Here is a tiny trained network, its code and every weight. The questions are about switching its units off for an input and a target symbol, where a switched-off unit gives its printed mean instead of its output.

import numpy as np


def w(rows, s, z=0):
    codes = np.array(rows[::2]) - 128.0
    scale = np.full(codes.shape[1], s)
    scale[-1] = z or s
    return codes * scale


def f(y):
    return np.maximum(y, 0)


def softmax(a):
    e = np.exp(a - a.max(-1, keepdims=True))
    return e / e.sum(-1, keepdims=True)


def log_softmax(a):
    a = a - a.max(-1, keepdims=True)
    return a - np.log(np.exp(a).sum(-1, keepdims=True))


def net(x, mask):
    ids = ['ΓΞΩαβεζηθλμπτφ'.index(c) for c in x.split()]
    T = len(ids)
    res = E[ids] + P[:T]
    r = res
    for j in range(3):
        rows = slice(4 * j, 4 * j + 4)
        q, k, v = (r @ M[0][rows].T for M in (Q, K, V))
        z = softmax(np.where(np.tri(T) > 0, q @ k.T / 4**0.5, -1e9)) @ v
        o = O[0][rows]
        res = res + np.where(mask[j], z, o[:, -1]) @ o[:, :-1]
    y = f(res @ A[0][:, :-1].T + A[0][:, -1])
    res = res + np.where(mask[3:27], y, B[0][:, -1]) @ B[0][:, :-1]
    return log_softmax(res[-1] @ U[:, :-1].T + U[:, -1])


Q, K, V, O, A, B = {}, {}, {}, {}, {}, {}
E = w([
[139,71,180,133,89,207],'Γ',
[161,122,150,195,97,192],'Ξ',
[154,116,126,87,196,83],'Ω',
[133,113,130,9,193,131],'α',
[128,78,108,160,193,140],'β',
[150,88,151,192,69,128],'ε',
[141,109,147,181,156,101],'ζ',
[197,97,125,137,76,104],'η',
[111,73,183,126,121,74],'θ',
[72,118,134,104,201,129],'λ',
[189,238,181,37,111,143],'μ',
[168,68,142,92,90,149],'π',
[251,98,151,161,181,103],'τ',
[75,90,160,136,94,131],'φ',
],0.021)
P = w([
[76,127,255,144,97,73],'0',
[158,86,157,120,163,152],'1',
[160,86,156,117,163,152],'2',
[161,82,156,120,162,153],'3',
[162,81,157,119,163,155],'4',
[164,79,161,119,159,156],'5',
[158,79,162,115,162,157],'6',
],0.014)
Q[0] = w([
[162,116,82,111,128,136],'H1',
[147,111,128,94,130,118],'H1',
[86,170,11,92,57,88],'H1',
[130,121,124,138,114,137],'H1',
[169,127,145,162,139,54],'H2',
[182,61,182,124,125,143],'H2',
[68,181,80,145,66,64],'H2',
[152,10,196,87,135,197],'H2',
[96,151,212,67,65,158],'H3',
[165,149,47,121,152,125],'H3',
[98,160,25,143,122,183],'H3',
[82,150,22,205,119,129],'H3',
],0.012)
K[0] = w([
[89,91,122,160,158,108],'H1',
[122,137,123,178,126,140],'H1',
[131,40,24,177,170,153],'H1',
[100,135,134,137,139,157],'H1',
[84,120,125,141,136,86],'H2',
[134,176,197,110,132,107],'H2',
[126,59,73,163,195,194],'H2',
[111,249,196,138,138,114],'H2',
[110,134,209,100,70,68],'H3',
[144,83,95,134,122,130],'H3',
[101,12,60,138,122,122],'H3',
[98,69,60,126,126,140],'H3',
],0.011)
V[0] = w([
[70,129,144,98,119,119],'H1',
[160,60,143,172,130,120],'H1',
[92,184,124,149,154,222],'H1',
[190,100,133,107,109,170],'H1',
[125,100,127,111,89,166],'H2',
[126,147,138,138,9,159],'H2',
[150,176,124,44,110,93],'H2',
[71,102,133,79,130,186],'H2',
[74,117,151,141,156,98],'H3',
[136,162,131,121,123,62],'H3',
[157,128,122,151,128,124],'H3',
[129,188,112,118,103,129],'H3',
],0.014)
O[0] = w([
[95,80,141,63,78,161,201],'H1',
[149,164,108,110,127,77,167],'H1',
[129,90,226,157,188,136,2],'H1',
[136,195,113,161,146,159,157],'H1',
[111,180,155,100,117,144,131],'H2',
[117,156,201,114,32,50,223],'H2',
[102,87,69,94,67,164,221],'H2',
[54,142,201,47,161,255,114],'H2',
[195,111,126,132,140,190,154],'H3',
[137,132,76,184,127,91,180],'H3',
[68,131,125,125,124,147,123],'H3',
[93,92,143,193,130,45,86],'H3',
],0.0099,0.0083)
A[0] = w([
[71,177,182,117,128,177,14],'N1',
[161,136,146,232,88,199,101],'N2',
[60,129,221,85,117,134,176],'N3',
[22,103,95,153,102,50,82],'N4',
[159,89,124,66,204,130,178],'N5',
[119,151,11,109,90,129,59],'N6',
[174,130,106,235,170,63,120],'N7',
[147,204,100,123,51,85,165],'N8',
[119,150,139,210,182,168,187],'N9',
[115,83,170,152,189,41,228],'N10',
[177,200,157,104,152,100,128],'N11',
[74,90,96,58,192,81,142],'N12',
[159,156,254,175,206,122,3],'N13',
[165,97,114,173,109,204,87],'N14',
[102,147,17,196,109,74,107],'N15',
[124,229,99,105,137,158,173],'N16',
[128,138,135,136,67,112,149],'N17',
[142,247,133,141,153,73,98],'N18',
[160,127,127,71,142,207,147],'N19',
[86,71,179,218,135,150,42],'N20',
[96,179,127,104,49,194,201],'N21',
[182,80,105,167,170,123,110],'N22',
[151,120,148,70,201,137,145],'N23',
[99,175,95,66,131,108,218],'N24',
],0.0098,0.0051)
B[0] = w([
[152,79,129,142,166,130,156],'N1',
[160,118,140,100,155,50,154],'N2',
[168,159,120,128,109,160,214],'N3',
[127,171,115,129,151,187,186],'N4',
[117,174,148,165,118,100,194],'N5',
[128,77,130,130,94,145,216],'N6',
[139,175,125,3,114,154,166],'N7',
[100,114,89,157,143,122,249],'N8',
[91,149,72,127,196,87,136],'N9',
[216,139,57,170,141,116,167],'N10',
[91,132,134,164,106,148,197],'N11',
[183,67,111,111,139,108,163],'N12',
[102,109,56,144,104,175,169],'N13',
[116,126,144,122,132,87,183],'N14',
[69,97,185,172,195,172,190],'N15',
[116,155,103,140,154,153,170],'N16',
[130,137,147,145,141,117,209],'N17',
[107,74,181,126,96,126,186],'N18',
[94,130,141,139,184,100,222],'N19',
[171,181,187,97,115,141,156],'N20',
[105,146,121,103,136,89,238],'N21',
[161,170,136,132,145,165,168],'N22',
[107,120,176,134,83,142,176],'N23',
[139,156,117,147,113,95,192],'N24',
],0.011,0.016)
U = w([
[245,155,131,77,139,98,146],'Γ',
[140,197,139,207,194,114,166],'Ξ',
[174,65,93,171,187,105,255],'Ω',
[88,178,178,127,100,210,1],'α',
[116,147,81,81,152,211,59],'β',
[64,97,144,65,156,106,74],'ε',
[150,127,178,164,132,2,155],'ζ',
[114,73,141,84,53,167,108],'η',
[129,113,225,170,161,109,111],'θ',
[78,214,82,91,115,116,233],'λ',
[175,139,204,29,88,110,88],'μ',
[166,77,58,24,102,54,52],'π',
[60,98,120,196,129,118,57],'τ',
[198,169,133,199,97,168,138],'φ',
],0.0087,0.0039)

Each question gives the input, a string of symbols that net reads in full, and the target symbol t.
The units are the heads (4 rows each of Q, K, V and O) and the neurons (one row each of A and B). Each row of codes is followed by its name. A weight is (code - 128) times the scale printed after its matrix; where a second scale follows, it is the last column's (O, A, B and U).
mask holds one flag per unit, heads first, then neurons. A switched-off unit (its flag False) gives its mean, the last column of its rows in O or B, instead of its output. The means were averaged over made-up inputs and are rounded, as every weight is.
A unit's drop is (log p(t) with every unit on - log p(t) with that unit switched off) / (log p(t) with every unit on - log p(t) with every unit switched off).
The circuit of an input: a set's keep is (log p(t) with only the set's units on - log p(t) with every unit switched off) / (log p(t) with every unit on - log p(t) with every unit switched off). Starting from the 12 units with the biggest drops (on a tie, the unit counted first), units are removed one at a time, each time the one whose removal leaves the highest keep (on an exact tie, the one counted first), for as long as the keep stays at least 0.8.
circuit, biggest first: the units of the circuit, biggest drop first
top k neurons: the k neurons with the biggest drops, biggest first
which heads matter: for each layer, one digit per head in row order, 1 if its drop is at least 0.15 and else 0, layers parted by /
input λ π Ξ Ω β, target θ: which heads matter : 110
input ε Ω π θ π Ω, target ζ: circuit, biggest first : [H2]
input θ Ω Ω α, target π: which heads matter : 100
input Ξ ε α τ, target φ: top 2 neurons : [N10; N13]
input Ω ζ η, target Ω: which heads matter : 010
input φ Ω η, target μ: circuit, biggest first : [H2; H1]
input ζ π η, target Γ: circuit, biggest first : [H2; N7]
input μ Ω β β, target ε: top 2 neurons : [N19; N21]
input μ π Ω π α ε, target θ: circuit, biggest first : [H3; H1; N20]
input μ Γ α θ, target φ: top 2 neurons : [N4; N10]
input α π μ Ω Ω α, target π: circuit, biggest first : [H2; N12]
input Ω Ω Ω τ Ω π, target Ω: which heads matter : 010
input Ξ ζ π β π, target φ: which heads matter : 110
input ε π θ π Ω ε, target ζ: which heads matter : 010
input β Γ π Ω ζ Ξ λ, target Ξ: which heads matter : 010
input η α Ω, target τ: which heads matter : 110
input β Ω Ξ Ω ε μ ζ, target Ξ: circuit, biggest first : [H1]
input η β λ θ Ω Ξ α, target τ: top 2 neurons : [N15; N8]
input τ Ω β μ Ω, target Ω: which heads matter : 011
input φ α τ τ, target μ: circuit, biggest first : [H1; H2]
input θ Ξ η Γ Ξ θ β, target π: circuit, biggest first : [H1]
input τ Ω τ, target β: which heads matter : 110
input Ω ζ θ τ β α, target Ω: which heads matter : 010
input π α φ α θ π, target λ: which heads matter : 110
input α Ξ α π Ξ, target ε: which heads matter : 010
input μ ζ τ φ, target α: top 3 neurons : [N4; N20; N15]
input φ Ω θ Ξ, target μ: which heads matter : 110
input α ζ Γ α, target ε: which heads matter : 010
input π Ξ α η α ε, target λ: top neuron : [N21]
